Below is a small trained network, with its code and all its weights. Each question gives an input and a class and asks what happens when units are switched off, that is, made to give their printed mean instead of their output.

import numpy as np


def w(rows, s, z=0):
    codes = np.array(rows[::2]) - 128.0
    scale = np.full(codes.shape[1], s)
    scale[-1] = z or s
    return codes * scale


def norm(h):
    return h / np.sqrt((h * h).mean(-1, keepdims=True) + 1e-5)


def f(y):
    return y / 2 * (1 + np.tanh(0.7978845608 * (y + 0.044715 * y**3)))


def log_softmax(a):
    a = a - a.max(-1, keepdims=True)
    return a - np.log(np.exp(a).sum(-1, keepdims=True))


def net(x, mask):
    res = np.array(x, float).reshape(1, 2) / 4 @ E
    u = 0
    for l in range(4):
        y = f(norm(res) @ A[l][:, :-1].T + A[l][:, -1])
        res = res + np.where(mask[u : u + 7], y, B[l][:, -1]) @ B[l][:, :-1]
        u += 7
    return log_softmax(norm(res)[-1] @ U[:, :-1].T + U[:, -1])


A, B = {}, {}
E = w([
[231,2,228,118,105,108],'x0',
[52,69,118,90,122,18],'x1',
],0.003)
A[0] = w([
[116,154,170,169,39,112,2],'0.n1',
[217,92,176,15,58,130,169],'0.n2',
[132,144,152,27,155,96,170],'0.n3',
[142,90,179,122,94,136,56],'0.n4',
[175,152,133,136,152,254,135],'0.n5',
[179,93,92,108,53,114,17],'0.n6',
[50,195,48,139,242,147,192],'0.n7',
],0.0026,0.0046)
B[0] = w([
[74,202,196,73,213,185,72],'0.n1',
[64,79,100,197,167,131,195],'0.n2',
[156,118,97,167,62,108,172],'0.n3',
[92,97,78,99,215,193,96],'0.n4',
[109,101,110,81,84,43,159],'0.n5',
[108,142,147,68,221,160,79],'0.n6',
[122,2,160,184,135,120,255],'0.n7',
],0.0031,0.0029)
A[1] = w([
[59,82,136,78,183,53,103],'1.n1',
[135,81,101,196,76,117,164],'1.n2',
[66,208,85,90,183,129,95],'1.n3',
[223,194,130,143,140,254,75],'1.n4',
[137,120,86,103,143,144,90],'1.n5',
[104,148,149,25,159,103,3],'1.n6',
[32,225,52,148,176,159,98],'1.n7',
],0.0047,0.0032)
B[1] = w([
[195,175,100,84,131,143,176],'1.n1',
[101,182,159,155,156,151,254],'1.n2',
[174,52,63,139,95,142,136],'1.n3',
[151,175,120,2,90,37,172],'1.n4',
[132,123,145,127,155,123,107],'1.n5',
[149,107,106,126,73,84,89],'1.n6',
[140,51,125,164,125,183,206],'1.n7',
],0.0066,0.0037)
A[2] = w([
[76,202,186,171,172,135,111],'2.n1',
[145,149,71,5,62,61,142],'2.n2',
[79,96,93,130,120,20,12],'2.n3',
[169,36,135,142,89,171,152],'2.n4',
[76,108,82,39,103,1,2],'2.n5',
[174,3,187,117,149,134,19],'2.n6',
[193,172,104,18,133,191,6],'2.n7',
],0.0058,0.002)
B[2] = w([
[94,192,131,169,162,45,212],'2.n1',
[204,219,217,20,97,107,254],'2.n2',
[216,180,159,33,105,176,158],'2.n3',
[35,78,113,190,159,117,248],'2.n4',
[253,207,215,33,78,116,214],'2.n5',
[31,99,15,153,157,191,237],'2.n6',
[189,135,197,9,101,52,136],'2.n7',
],0.005,0.0024)
A[3] = w([
[76,126,113,147,152,149,101],'3.n1',
[85,2,55,163,121,212,94],'3.n2',
[101,31,46,138,126,179,62],'3.n3',
[100,27,155,158,128,151,2],'3.n4',
[195,159,160,46,108,106,119],'3.n5',
[84,17,98,194,138,163,41],'3.n6',
[131,69,157,123,119,162,155],'3.n7',
],0.0084,0.0052)
B[3] = w([
[163,170,167,140,130,29,159],'3.n1',
[104,84,36,228,46,196,253],'3.n2',
[96,77,108,196,114,140,206],'3.n3',
[73,117,57,182,170,151,155],'3.n4',
[254,162,146,94,52,169,187],'3.n5',
[188,117,56,69,53,218,222],'3.n6',
[124,180,102,126,132,43,146],'3.n7',
],0.0062,0.011)
U = w([
[76,58,34,218,50,223,223],'0',
[209,196,205,53,52,149,210],'1',
[24,226,228,233,221,24,169],'2',
[24,23,171,34,231,136,1],'3',
[48,23,165,49,247,136,1],'4',
[30,16,195,50,233,151,1],'5',
],0.011,0.0089)

Each question gives the input, the list of numbers given to net, and the class t.
The units are the neurons (one row each of A and B). Each row of codes is followed by its name. A weight is (code - 128) times the scale printed after its matrix; where a second scale follows, it is the last column's (A, B and U).
mask holds one flag per neuron, layer by layer. A switched-off neuron (its flag False) gives its mean, the last column of its row in B, instead of its output. The means were averaged over made-up inputs and are rounded, as every weight is.
A unit's drop is (log p(t) with every unit on - log p(t) with that unit switched off) / (log p(t) with every unit on - log p(t) with every unit switched off).
unit that matters most: the unit with the biggest drop
top k neurons: the k neurons with the biggest drops, biggest first
k most important neurons of layer l: the k neurons of layer l with the biggest drops, biggest first
drop of u: that unit's drop, to one decimal
input [-3,1], class 2: unit that matters most	0.n7
input [2,0], class 2: top 2 neurons	[1.n7; 3.n2]
input [7,8], class 1: 2 most important neurons of layer 3	[3.n2; 3.n3]
input [0,3], class 2: top 3 neurons	[1.n4; 0.n5; 1.n2]
input [3,-2], class 2: 2 most important neurons of layer 1	[1.n7; 1.n2]
input [-3,0], class 2: top 2 neurons	[0.n7; 3.n2]
input [-1,-3], class 2: top 2 neurons	[0.n5; 3.n2]
input [0,-2], class 2: top 2 neurons	[0.n5; 3.n2]
input [3,-5], class 1: top 2 neurons	[0.n7; 1.n4]
input [-5,6], class 1: top 2 neurons	[0.n7; 0.n2]
input [-5,-8], class 1: drop of 1.n4	1.7
input [2,-3], class 2: drop of 0.n2	0.8
input [-2,-7], class 1: drop of 1.n4	1.0
input [0,-3], class 2: unit that matters most	0.n5
input [-1,4], class 1: drop of 1.n7	1.4
